Each row of numbers stands for one node and depends on some of the facts below. Use the named rows to name the rest.

There are 5 kinds of fact about the nodes: stiklor, trenas, pezi, stigrem, luve.
stiklor: refers to; trenas: hangs directly under; pezi: is of sort; stigrem: is directly followed by; luve: points at
bipim	stiklor	flima; britranam	stiklor	skinam; britranam	stiklor	milas; britul	stiklor	kazal; brostil	stiklor	dasom; brostil	stiklor	sitraklel; brubradral	stiklor	suzur; brubradral	stiklor	doklu
brugul	stiklor	deflal; brugul	stiklor	tizak; dasom	stiklor	sitraklel; dasom	stiklor	brostil; dedrul	stiklor	nugrar; desta	stiklor	klestam; desta	stiklor	drekla; doflak	stiklor	kegrar
doklu	stiklor	brubradral; doklu	stiklor	nusi; dosela	stiklor	briter; drakle	stiklor	pabris; dravofi	stiklor	briter; drekla	stiklor	desta; festal	stiklor	tuvam; fifatos	stiklor	graplos
fifatos	stiklor	pubil; flitre	stiklor	kegrar; flozem	stiklor	britranam; gisker	stiklor	mogrir; graplik	stiklor	nodragrem; kazal	stiklor	tedrom; kazal	stiklor	dedim; kazal	stiklor	klaki
kegrar	stiklor	doflak; klaki	stiklor	reme; klestam	stiklor	drekla; klezok	stiklor	desta; klezok	stiklor	klestam; kligruk	stiklor	stestam; lare	stiklor	betam; leni	stiklor	vano
liflis	stiklor	medes; liflis	stiklor	nize; medes	stiklor	nize; milas	stiklor	britranam; milas	stiklor	skinam; mogrir	stiklor	gisker; mogrir	stiklor	puflefas; mugru	stiklor	lero
mugru	stiklor	vuban; mume	stiklor	revu; mume	stiklor	lare; namam	stiklor	fefam; nodragrem	stiklor	graplik; nugrar	stiklor	dosela; nugrar	stiklor	greflekel; nusi	stiklor	brubradral
pabris	stiklor	drakle; pastus	stiklor	sitraklel; pastus	stiklor	brostil; pubil	stiklor	fifatos; pubil	stiklor	ruplel; reme	stiklor	britul; reme	stiklor	zosubro; reme	stiklor	klaki
revu	stiklor	klostol; revu	stiklor	leni; revu	stiklor	betam; revu	stiklor	mume; stestam	stiklor	kligruk; subapun	stiklor	zinu; suzur	stiklor	brubradral; tege	stiklor	nibru
tizak	stiklor	deflal; tizak	stiklor	brugul; trebropas	stiklor	brozapo; vuban	stiklor	sobiklil; zetrok	stiklor	pubil; zuklefla	stiklor	flovuzis; betam	trenas	melin; betem	trenas	melin
bipim	trenas	medegros; briter	trenas	kuvor; britranam	trenas	plaplobren; britul	trenas	zovol; brosim	trenas	zusil; brostil	trenas	lukil; brozapo	trenas	luza; brubradral	trenas	keve
brugul	trenas	klegi; dasom	trenas	lukil; debribrom	trenas	zovol; dedim	trenas	zovol; dedrul	trenas	kuvor; deflal	trenas	klegi; desta	trenas	flanas; doflak	trenas	mogru
doklu	trenas	keve; donidrus	trenas	zumovo; dosela	trenas	kuvor; drakle	trenas	lufo; dravofi	trenas	kuvor; drekla	trenas	flanas; droklu	trenas	kuvor; duguvol	trenas	plaplobren
fefam	trenas	festadok; festadok	trenas	klegi; festal	trenas	losul; fidol	trenas	muzekle; fifatos	trenas	betem; flagra	trenas	zusil; flanas	trenas	tebren; flima	trenas	medegros
flisko	trenas	kuvor; flitre	trenas	mogru; flovuzis	trenas	lukil; flozem	trenas	plaplobren; flubre	trenas	trude; furul	trenas	zusil; fuskon	trenas	muzekle; geska	trenas	zumovo
gisker	trenas	zakom; gozil	trenas	stefla; graplik	trenas	stefla; graplos	trenas	betem; grazal	trenas	trude; greflekel	trenas	kuvor; gridri	trenas	melin; kazal	trenas	zovol
kegrar	trenas	mogru; keve	trenas	tebren; klaki	trenas	zovol; klalik	trenas	zumovo; klestam	trenas	flanas; klezok	trenas	flanas; kligruk	trenas	plotim; klostol	trenas	melin
kuvor	trenas	klegi; lapek	trenas	mogru; lare	trenas	melin; leni	trenas	melin; lero	trenas	roral; lifik	trenas	druflor; liflis	trenas	fidol; losul	trenas	plotim
lufo	trenas	klegi; lukil	trenas	muzekle; luza	trenas	druflor; mabror	trenas	muzekle; medegros	trenas	tebren; medes	trenas	fidol; milas	trenas	plaplobren; mogrir	trenas	zakom
mogru	trenas	vimaflun; mugru	trenas	roral; mume	trenas	melin; nabun	trenas	debribrom; namam	trenas	festadok; naplal	trenas	mabror; nibru	trenas	filal; nize	trenas	fidol
nodragrem	trenas	stefla; nugrar	trenas	kuvor; nusi	trenas	keve; pabris	trenas	lufo; palel	trenas	mabror; pastus	trenas	lukil; plaplobren	trenas	muzekle; poku	trenas	vimaflun
pubil	trenas	betem; puflefas	trenas	zakom; rapan	trenas	muzekle; reben	trenas	druflor; reme	trenas	zovol; revu	trenas	melin; roral	trenas	tebren; ruplel	trenas	betem
sezu	trenas	stefla; sigrer	trenas	plotim; sitraklel	trenas	lukil; skinam	trenas	plaplobren; skunes	trenas	mabror; sobiklil	trenas	roral; stefla	trenas	druflor; stestam	trenas	plotim
subapun	trenas	druflor; suzur	trenas	keve; tedrom	trenas	zovol; tege	trenas	filal; tizak	trenas	klegi; trebropas	trenas	luza; triful	trenas	grazal; trodratol	trenas	melin
trubram	trenas	tebren; tuvam	trenas	losul; tuzuk	trenas	reben; vano	trenas	melin; vobol	trenas	plaplobren; vuban	trenas	roral; zakom	trenas	vimaflun; zetrok	trenas	betem
zinu	trenas	druflor; zosubro	trenas	zovol; zuklefla	trenas	lukil; zuledru	trenas	tebren; zusil	trenas	melin; bipim	pezi	f; briter	pezi	d; britranam	pezi	e
britul	pezi	n; brosim	pezi	f; brostil	pezi	a; brozapo	pezi	d; brubradral	pezi	e; brugul	pezi	m; dasom	pezi	g; dedim	pezi	j
deflal	pezi	a; desta	pezi	m; doflak	pezi	g; donidrus	pezi	f; dosela	pezi	a; dravofi	pezi	m; droklu	pezi	j; duguvol	pezi	k
fefam	pezi	h; fifatos	pezi	d; flagra	pezi	g; flisko	pezi	b; flitre	pezi	f; flovuzis	pezi	m; flubre	pezi	k; furul	pezi	a
gisker	pezi	e; gozil	pezi	c; graplik	pezi	b; graplos	pezi	f; gridri	pezi	g; kazal	pezi	b; kegrar	pezi	h; klaki	pezi	m
klalik	pezi	i; klestam	pezi	b; kligruk	pezi	g; lapek	pezi	b; lare	pezi	k; leni	pezi	d; lero	pezi	n; lifik	pezi	e
liflis	pezi	a; medes	pezi	l; milas	pezi	n; mogrir	pezi	c; mugru	pezi	l; mume	pezi	f; nabun	pezi	c; namam	pezi	m
naplal	pezi	b; nibru	pezi	i; nize	pezi	h; nodragrem	pezi	d; nugrar	pezi	k; nusi	pezi	c; pabris	pezi	j; palel	pezi	a
pastus	pezi	c; poku	pezi	b; pubil	pezi	a; puflefas	pezi	a; rapan	pezi	a; reme	pezi	i; revu	pezi	c; ruplel	pezi	m
sitraklel	pezi	i; skunes	pezi	h; sobiklil	pezi	a; stestam	pezi	a; subapun	pezi	m; tedrom	pezi	a; tizak	pezi	h; trebropas	pezi	e
triful	pezi	j; tuzuk	pezi	b; vano	pezi	a; vobol	pezi	d; vuban	pezi	b; zetrok	pezi	k; zinu	pezi	a; zuklefla	pezi	e
zuledru	pezi	m; betam	stigrem	vano; betem	stigrem	zusil; bipim	stigrem	flima; briter	stigrem	dosela; brosim	stigrem	flagra; brostil	stigrem	sitraklel; brozapo	stigrem	trebropas
brubradral	stigrem	nusi; brugul	stigrem	lufo; dasom	stigrem	pastus; debribrom	stigrem	britul; dedim	stigrem	kazal; dedrul	stigrem	briter; deflal	stigrem	festadok; doflak	stigrem	kegrar
doklu	stigrem	suzur; dosela	stigrem	flisko; drakle	stigrem	pabris; dravofi	stigrem	dedrul; drekla	stigrem	klezok; droklu	stigrem	dravofi; duguvol	stigrem	milas; fefam	stigrem	namam
festal	stigrem	tuvam; fidol	stigrem	plaplobren; fifatos	stigrem	graplos; flagra	stigrem	furul; flanas	stigrem	roral; flisko	stigrem	nugrar; flovuzis	stigrem	zuklefla; flozem	stigrem	britranam
flubre	stigrem	grazal; fuskon	stigrem	mabror; geska	stigrem	donidrus; gozil	stigrem	graplik; graplik	stigrem	nodragrem; graplos	stigrem	pubil; greflekel	stigrem	droklu; gridri	stigrem	revu
kazal	stigrem	reme; kegrar	stigrem	flitre; keve	stigrem	trubram; klaki	stigrem	debribrom; klalik	stigrem	geska; klestam	stigrem	drekla; klezok	stigrem	desta; kligruk	stigrem	losul
klostol	stigrem	trodratol; kuvor	stigrem	brugul; lapek	stigrem	doflak; lare	stigrem	betem; leni	stigrem	gridri; lifik	stigrem	stefla; liflis	stigrem	medes; losul	stigrem	sigrer
lufo	stigrem	tizak; lukil	stigrem	fidol; luza	stigrem	subapun; medegros	stigrem	keve; medes	stigrem	nize; milas	stigrem	skinam; mogrir	stigrem	gisker; mugru	stigrem	sobiklil
naplal	stigrem	skunes; nodragrem	stigrem	sezu; pastus	stigrem	brostil; plaplobren	stigrem	fuskon; poku	stigrem	mogru; puflefas	stigrem	mogrir; rapan	stigrem	lukil; reben	stigrem	zinu
reme	stigrem	zosubro; revu	stigrem	betam; roral	stigrem	medegros; ruplel	stigrem	zetrok; sitraklel	stigrem	flovuzis; skinam	stigrem	vobol; skunes	stigrem	palel; sobiklil	stigrem	vuban
stefla	stigrem	luza; stestam	stigrem	kligruk; subapun	stigrem	reben; suzur	stigrem	brubradral; tedrom	stigrem	klaki; tege	stigrem	nibru; tizak	stigrem	deflal; trodratol	stigrem	lare
trubram	stigrem	zuledru; vano	stigrem	klostol; vobol	stigrem	flozem; vuban	stigrem	lero; zakom	stigrem	poku; zetrok	stigrem	fifatos; zosubro	stigrem	tedrom; zusil	stigrem	mume
betem	luve	drekla; bipim	luve	grazal; britranam	luve	zuledru; brostil	luve	zosubro; brozapo	luve	trubram; dasom	luve	drakle; debribrom	luve	zovol; dedrul	luve	stestam
desta	luve	klostol; doflak	luve	fuskon; doklu	luve	festal; donidrus	luve	gozil; dravofi	luve	melin; drekla	luve	nibru; droklu	luve	mabror; duguvol	luve	lero
festal	luve	flanas; filal	luve	deflal; flagra	luve	namam; flanas	luve	reben; flisko	luve	klezok; flovuzis	luve	luza; flubre	luve	stefla; furul	luve	flisko
gisker	luve	desta; graplik	luve	graplos; graplos	luve	lifik; grazal	luve	brubradral; greflekel	luve	lukil; gridri	luve	mume; kazal	luve	gisker; klalik	luve	pubil
klestam	luve	nize; klezok	luve	tege; klostol	luve	zinu; kuvor	luve	sobiklil; lapek	luve	dosela; lifik	luve	donidrus; liflis	luve	trude; lufo	luve	tuzuk
lukil	luve	duguvol; luza	luve	pabris; mabror	luve	furul; medegros	luve	zetrok; medes	luve	flagra; melin	luve	brugul; mogrir	luve	flima; mugru	luve	zusil
nabun	luve	medegros; naplal	luve	dravofi; nodragrem	luve	betem; nugrar	luve	zumovo; pabris	luve	klalik; palel	luve	vuban; plaplobren	luve	fifatos; plotim	luve	klaki
poku	luve	greflekel; puflefas	luve	nodragrem; reben	luve	medes; revu	luve	vobol; roral	luve	brozapo; sezu	luve	graplik; sitraklel	luve	nabun; skinam	luve	briter
skunes	luve	naplal; sobiklil	luve	kegrar; stefla	luve	sigrer; stestam	luve	flubre; tedrom	luve	debribrom; trubram	luve	bipim; tuvam	luve	britranam; vobol	luve	droklu
vuban	luve	doflak; zetrok	luve	mugru; zovol	luve	fidol; zuledru	luve	sezu; zumovo	luve	gridri

Some rows with their names:
klezok: [  5  -9   2 -20   9 -11   1   7   5  -6  17   4   8  -2   1   2  -1  15
  -6  -4   3  -3  -8   8 -14   7   6  10  -5 -18  -2]
nibru: [ -5   6   2   9 -13 -10 -25   3 -12  -8  38  14   8   5 -22   7   4  14
 -11  27   3  -9  18 -10  -8   4  -3  19  -5  16   7]
flanas: [ -9  -3   0  -5  -8  -1  -2   7   4  -7  14  -2  -7  -6  -2  12  -1  -1
  -2   0   1   0   6   1   4  -5 -11  13   2 -18   1]
grazal: [ -4   9   0  -3  -5  -2  -3   4   1  -7  10  -2  -3  -2 -10   3  -1   8
  -7   2   8   0   0   3  -4   1   1   4  -3  -8   0]
brosim: [-24  -8   7 -10 -11 -25 -12   9   0 -15  17  25  -4  -7  15   4  -5   1
  -7   2  16   1   6  -4 -40 -12  15  30  -7 -33   0]
mabror: [  9  11   2  16   4   0   4  -2   0  11 -16  -3  -3  -2  -1  -8   0   2
  11 -17  12   2   7 -22 -15  10  11  15  -8   4  -1]
mugru: [ 23 -12   2 -13 -10  17  11   2   8 -19  33  -7  11 -12   2   9   1   0
  24   2   2   4 -19   6 -10   0 -21 -20  -2   2   9]
dasom: [-33  -4   8 -42 -26 -16  -8   0   3   8  -3   7  -2  -6 -52   1   1 -17
  -5 -13  21  -3   2  18 -33  -5  -8  -1 -24  10  -3]
graplos: [  0   8  12  17  -5  28  10  -3  -4   0  12 -16   2  -8  27 -15   2  17
 -10 -13 -15   3   3  -4  45  21 -25  11  -5 -10  -6]
trubram: [  7   1   3   6  -1  -4   2   0   1   9   6   1  -3   6  18  -7   0  12
  -2  -7   0   4  -4 -17 -11   5   7   6  -3  -9  -1]
mogrir: [-16 -25  -9 -35   0  14   2  -4   8  16 -29 -28   6  -2 -26   9   3 -16
  -8 -15  -2  -3 -14  24  43 -12 -28 -17  -3  13  -6]
palel: [-11  13 -10  -4  11   6   3 -12   3   7 -55  -6  -9   0 -24 -14   0 -15
   5 -13  -1  -1  -8  23  20 -12   7 -27   6  14  -1]
doflak: [-12   4   4 -21 -23 -14 -19   2  -2   2  31  12   3   2 -25   3   2   9
  -6   1  15  -5   9   4 -18   2  -8  -5 -14  -2   2]
nugrar: [ 10 -21  -9   8  24  -9  31 -11   7  25 -58  -1 -11   2  30   2 -11 -38
  28 -16 -12   4 -18  -3  16 -17  20 -15  16 -10 -12]
reme: [-22 -25   0 -20   1 -27 -15   9   3   9  36  10   6   8 -31  -1  11  15
 -19   3  11   1   1  -1 -65  14   3 -35  -2  41  -7]
festadok: [ 12  -4   3  24  -1   4   4  -1   0  11   2   2  -1   5  15  -3  -3  14
   3  -8  -1   2   1 -22 -22   5   6  16  -1  -3  -2]
melin: [  5   5  -1   2  -3   0   3   3   0  -7   7   1  -3  -2  -6   2   3  13
   1   0   6   1  -4  -5 -11  -1   5  -4  -4 -12   6]
ruplel: [ -9   4   2  -5 -15  -6 -10  -2  -5  -5   4  18  -9   0 -14   7  -1 -14
   4  13   4  -4  14  10 -15  -9  -5  -2   3  -8   7]
keve: [ -1   7  -1  -4   4   2  -1   2   0   0   7   2  -1   4   5  -1   0  23
  -5  -7  -3   5  -3  -5  -5   5   3   1  -3 -15  -1]

Rows to name:
No name comes twice in this set of rows, the named rows included.
[-38   3  -4 -17   4 -18 -11   2   5  37 -36 -14  -9  -1  23  -9  -8  -2
 -13 -37   3  -7  13  14  27  13  -3  12 -17 -19 -20] -> plaplobren
[ -4  -9   0  16  15  32  29 -14   4  14 -39 -17 -11  -2  10 -20  25 -15
   3  -6 -28  18 -20  -5  14  -6   3 -65  23  32 -12] -> tedrom
[ 39  -9   2  48   4   1  13   1  -5  -4  19   4   9   4  22   5  -3   9
  19  12   0   6   8 -44 -42  12  13  28   1   6   9] -> zusil
[ 45  31  -3  55  13  50  21 -12 -13 -24  -6 -10   7   4  20  -8  10   8
  25  30 -19  11 -19 -33  27  -6  18 -18  17  25  12] -> deflal
[ 47  -2  -8  24  32   3  25 -11   1   2 -50   2  -4   4  32   2 -18 -31
  31  -4 -14   0  -7 -15  31 -16  19  10  13  -6   2] -> lare
[-20 -16  -8 -36  14 -29   0   4  10   0 -36  10  -9  -7 -11   1  -6 -31
   4  -6  12  -5  -7  29 -18 -26  28  -2   4 -14  -9] -> liflis
[ 34  -2   4  29   2 -35   4   9  -5  -2  18  17  14   3  54  10 -23  12
  17  -5  12  -4  11 -37 -53  13  21  72 -17 -32  -1] -> mume
[ 10 -11  -9 -45  -4  20   3  -6  10   6 -34 -20   8   2 -37  -6  -2  -6
   7 -26  -4  -3 -31  25  50 -15 -15 -12 -21   2  -7] -> revu
[-12  14   1  -7  -8  -2   2 -14  -3  27 -45  15 -11   5  -7 -22   1 -15
   0 -22   4   3   7   2 -13  -5   7  -8  -1  11 -10] -> flovuzis
[ 15  -5   4  44   9  -4  10  -2 -11  -2  35  25   3   7   0  -4  13  13
   8  32  -3  11   3 -35 -82  10  29 -33  16  40   4] -> klaki
[  1  -7   1 -17  -1   8  10  -2   7   0  -2   0   1  -1 -12 -15   4   5
   4 -21  -1   6 -24   8 -28 -11   9 -20  -9 -19 -10] -> dedrul
[ 21  14   0  37  11  -1  -7   4  -9  -4  10  -4  11   1  24  -3  -3  17
   0   4   7  -4  15 -21 -17  22  19  29   0  16   8] -> fuskon
[ -6 -20  -6  32  17 -29  17  -4  -2  32   1  14 -10   5  22   1   2 -14
  16   7   2   7   9 -17 -72   9  12 -38  29  35  -5] -> britul

The same nodes again, as new rows of numbers:
Some nodes and their rows:
festal: [ 10 -17   5 -23   9   5  18 -14  -4 -22  10  15 -23  14 -31  -1  22   8
 -14   1 -25   9  -8   3 -19   0  12]
kuvor: [ 27   0 -22 -25  20  -4  28 -17 -23 -10  22  18 -22   5 -32   9  21 -13
  -9   0 -37  39   6   8 -27   7  19]
reben: [  7 -12 -18 -25  -5 -22 -10   6   5   4   1   1   0  -3 -10 -10  -7  13
  -2   0  18  21   0   2  -3  11  12]
doflak: [-13  -8  -3 -12 -14 -15  -7 -15 -17  -3   3   0 -22 -17  -1  -1  -4   7
  10   9 -12 -27   5 -12 -19 -35  45]
festadok: [  4  -1 -22 -23  18 -30 -14  28  -5  21   2   1   2  -3  11 -10 -20   4
   8  -2  19  28   7  -1   5  10  16]
reme: [ 24 -10   3   8  21  21 -28 -14  26  -2   3   1  -6  16 -33  12 -55 -39
  10 -40   5 -33  28 -22  16 -30  26]
pubil: [ -4 -17  19  12 -21  11 -44  54  16  20  -2   4   6   6  29   0 -26  23
 -36  -3  31 -38   8 -13  54 -25  16]
roral: [ 20  -9 -20 -22  26   8  29 -20 -22 -17  24   9 -28   2 -35   4  15 -17
   2  -8 -36  43  14   6 -21   6  14]
pabris: [  3 -12  -1  -9  -6  -4 -10  -8 -14  -2  -1   8 -20  -4 -10   6   2  17
  -2   0 -10 -11   2  -2 -14 -25  24]
britranam: [ 19  18 -32  31  29 -26 -44  14  -7  35  62 -23  15   5  42 -46   1 -45
 -63  22   3 -27  51 -19  56 -69  73]
zetrok: [-26 -28  16  10 -11  21 -37 -19 -16  -5   6  19 -30   0   2  -6 -11  20
   6  -1  13 -37  30  -3 -25 -27  40]
geska: [ 22   0 -11 -22   1 -29  16   7   4   3  10  13   0   7  -3  -4  16   5
 -19   6 -15  24 -10   2 -17  -5  26]
trodratol: [  0   0 -25 -25  17 -32 -21  31  -9  24   4  -7   7  -8  16 -15 -24   0
   8   1  23  36  11  -2  15   9  13]
puflefas: [ 21 -17   8  31   5  32  -1 -19 -23  -9  20   6 -29   1 -31  13  10 -32
 -38 -14 -40  25  47   7   0 -12  14]
fefam: [  1 -11  -1   6 -18 -12  -6 -10 -17  -5   2  15 -22 -10 -10   6  -5  15
 -14   6 -29 -20   5   0 -18 -39  47]
flanas: [ 21 -10 -10 -26  -8 -17  17 -12   4 -17   2  21 -14   4 -25   6  17  23
 -15   1 -34  22  -9   5 -24   3  17]
gozil: [ 28  18  27  38  28 -38  33  68 -23  15  61  32  14 -11  40  13 -52 -49
  21 -32  22  43 -17 -50  47 -71  72]
trebropas: [  5  -4   8 -23  15   7 -11  -9 -11  -3   4   5 -22  -5   1  -2  -2  11
   6  -1   7  -7   3   0 -15 -51  29]
zuklefla: [-14   0  12 -16  14   3 -18 -16  -3   2  30 -21   3 -14   5 -31 -22 -35
   6   5  26 -13  39  -1  33 -21  20]

Name these rows:
No name comes twice in this set of rows, the named rows included.
[ 30  18 -31  35  31 -32  20   3 -23  32  64 -17  15  24  36 -26  21 -41
 -69  26 -38   1  45   1  16 -73  71] -> tuvam
[ 12 -16  17  23 -10  34 -17 -13 -11   0   6  14 -21  11 -24  11   1  -4
 -47 -11 -22 -18  19   7  24 -29  17] -> stestam
[  2 -25  12 -26 -25 -18 -26  20  37 -16  -6  13  -4  14   6  -8  25  35
 -42  15  21 -39 -13   0 -13 -17  12] -> tege
[ 13 -17 -14 -21  24  22  26 -19 -18 -26  24  10 -31   8 -31   9  22 -28
  -4  -8 -35  34  11   7 -26  11  15] -> doklu
[-12 -31  13 -21 -26  29 -13 -18 -12 -26  -3   4 -33 -12 -32   8   8  18
  10 -19 -14 -21  16   0 -22   9  11] -> droklu
[ 14 -11  10  25 -15  26 -18   1 -16  11   0   9 -18   2 -22  12  -4   6
 -38  -8 -21 -13  21   4  39 -32  21] -> sobiklil
[-15 -16  -4 -21 -20 -16 -26 -14  -7 -12  -2   6 -24 -16  -3  -6  -2  29
  10   8  -3 -39   3 -11 -20 -30  34] -> flagra
[ 17   0 -12 -17  -5 -19  26   7 -13  -9  -3   8 -15  -7 -21   8  23  13
 -27  12 -32  21  -9   2 -19 -24  18] -> greflekel
[ -8  -8 -23 -20  19 -30 -30  37 -12  23   5  -9   7 -12  17 -20 -35  -9
  17  -5  31  35  28 -11  36  11  13] -> betem
[ 21 -20 -17  11  27  24   4 -22  -4 -20  16   0 -27  11 -32  13 -45 -46
  17 -34 -36  -9  48 -19 -27  -1  29] -> kazal
[ -7 -33  17 -14 -25  37 -39 -17  14 -19  -8   4 -29   0 -29  10   1  21
 -32 -19   8 -32  36   0  37   2   9] -> furul

Now the same nodes, written a new way:
Known rows:
fefam: [ -1  -4  -2   4  20   4   9  -3 -12  10   9  -8 -13  11   4  27  -3 -12
   1 -15   9   4  -1   2  13  21  12 -10   7  -8   0   5]
gisker: [ 16  -1   4   2  18  30  -6   7 -20  26  27  -5 -11   0   5  10 -10  -8
  11   1   2   9  -7 -16 -28  14  13  -4  19  -6   7  -4]
gozil: [  7 -30  25 -13   7  43  65 -27 -55 -52 -25 -12 -17  -9  -6 -10  63 -58
 -41 -22  87  21   1 -67 -35  13  -4 -32   6 -28 -17  -5]
donidrus: [ 12 -25  41 -21  12  58  44  -6 -61 -39 -12  -8 -20 -27  -9 -14  60 -50
 -30 -18  69  13  -1 -77 -60  -6   7 -20  23 -28 -22 -19]
lifik: [  9 -19  40 -20  22  67  48  -9 -78 -24   3 -14 -24 -22  -6  14  48 -47
 -33 -15  67   9   3 -74 -47  14   9 -18  25 -31 -16 -18]
plotim: [-12   0  13 -13   8  -7  -5   2  23   4   5  -8  -2  -6   6  27   6  -8
  -3   3 -33   4  -3   2  -3   0   7  -5  21  -4  -5  -3]
stestam: [ -4  -8   2  -3  16   8  12 -11   3  19  19  -4  -1  -3   4   9  -6 -15
   2   5   5  12  -7 -14 -28  13  -1  -8  14 -20   6  -1]
revu: [  0  13  11  -4  17 -15 -17  20   5  27  16   9   2  -1   8   1   0 -20
  22  -5 -53   2   1  27 -28 -17  20  -9  20 -14  -6   3]
roral: [-19  -1  17 -13  14  -5 -14   4  20  17  10  -4  -3  -6   2  32   3 -18
  -2  -3 -39   3  -2   6 -10   0  10 -11  25 -11  -6  -2]
sobiklil: [ -6 -15  -8   0  16   3   0 -20  10  16  12  -9 -11   0   0   7  -9 -16
   0  -4   6   9 -10 -22 -17   5   2 -12  19  -8   5  -2]
betem: [  4  -9   0 -10  -9   0 -13  17  50 -15  -9 -10   1  12   5 -14   4   4
   0   1 -35  11 -12  -9   2  -6  15  -4  16  25   2   1]
furul: [ -2 -10 -24  10  14  -4 -17 -17  13  25  10  -1  -6   4  -1 -10 -19  -3
  13  -1 -22  15 -12 -10  -9 -15   1 -22  18   0   8   8]
mogru: [-11 -10  -2  -5   1   1   1  -5  27   1   2 -12  -4   6   1  16   0  -2
  -7  -1 -13  12 -11  -3   0  10   1 -10  11  -2   2   4]
vimaflun: [ -5  -8  -2  -7   2   0   1  -8  32  -1   3 -12  -3   2   3  17   3  -8
  -5   0 -18  11  -8 -10  -1  10   1  -9  12   0   2   4]
triful: [  2  -5   0   7  13   1  -1   3   0   3   0  -7  -9  13   6   9   0  -5
  -2 -11   3   3  -4   3   4  17  10  -9   5   4  -1   3]
dosela: [ 11 -16 -13   1  -2  16  12  -4  20  -4   0 -11  -4  13   1 -17  -5 -18
   3   2  16  17 -17 -30 -23  10   2 -10   5   8  15   0]
trude: [ -5 -15 -20   3  -3   5   9 -24  19  -7  -4 -16  -3  11  -1  15  -5  -3
  -8   3   6  19 -14 -24  10  18  -7 -12   3   7   9   8]
trodratol: [  0  -9   0  -9  -9  -1  -6  12  46 -10  -7 -13  -3  10   1  -2   4  -4
  -4  -5 -20  10 -12  -8   2  -2   9  -7  15  17   2   1]
trebropas: [ 11  -1   0   3  20  32   2   3 -23  24  24  -7 -11  -6   4   7 -10  -8
   8  -1  13   9  -8 -18 -19  13   9  -9  16  -9   8  -3]

Rows to name:
No name comes twice in this set of rows, the named rows included.
[  1   3  20  -5  18  -4   5   9   7  12  14  -1   0  -2  11  16   3 -15
   5  -5 -11   0   0  19 -17  14  16  -3  15 -15  -2  -5] -> mogrir
[ 25   4 -27  11  10  33  -8   6 -52   1  33 -22 -24  22  -7 -10  -8   1
  23  20  51  26 -21 -33 -46  10  -4  -4  15 -10  13  -3] -> brubradral
[ 32  -1  -2   1   7  35 -12   9 -18  10  18  -5 -12 -12  14 -12 -10   8
   7   1 -15   5 -11  -8 -16   5   9   9   8   9   2  -7] -> zuklefla
[ 12 -23  44 -23  14  48  47  -3 -25 -35  -4 -18 -18 -19   3   6  38 -36
 -30 -13  69   3  -4 -58 -36  19  13  -1  21 -11  -9 -23] -> graplos
[  6  -3   7  -2  13   1 -15  -1  -2  12  17   0  -2 -20   8   5  -4  10
  -2   0 -29  -1  -4  10 -24  -6   4   1  24  -5  -7  -9] -> palel
[  3   3  18 -10  12   4 -13  -5 -12  21  11   1   4 -20  12  34  -1  -8
   1   7 -34  -2   0  21 -44  16   0 -12   5 -19  -7  -4] -> dasom
[  1  -3  14  -5  16   8   5  -6 -12  18  26   0   1 -20   7  17   3   9
  -1   6 -21   5  -2  13 -34   8   1  -4  19 -18  -4  -9] -> liflis
[  1  -4   4   1  12   2  18  10   4   7  12  -6  -3  13   6  20   2 -17
   4  -5   2  10  -2   3  -5  28   9  -8   6 -10   5   4] -> pabris
[  4   1 -20   4 -10  -8 -30   3  26   2   0   2   6   3   1 -12  -3  23
   7   2 -68  15  -9  19  -4 -16   1 -14  13  18  -2  10] -> mabror
[  9  -1   8   2   7  12   3  19   5   3   5  -5  -6  16   8   7   0 -15
   6  -6   4   5  -5   9   3  25  19 -12   3   2   4   3] -> tizak
[ 14   3 -19  15   9 -16 -22   4  -8  14  15  13   5   0   4 -17  -2  23
  12 -12 -42   9   0  24 -15 -17  16 -23  19   9  -5   6] -> vobol
[ 14   1   2  -2   9  -1  -1  15 -18 -14  13 -15 -13  19   4  -8   8  -8
  16  13  25  11 -12   3 -39   7   4   1  16  -7   1  -7] -> nusi

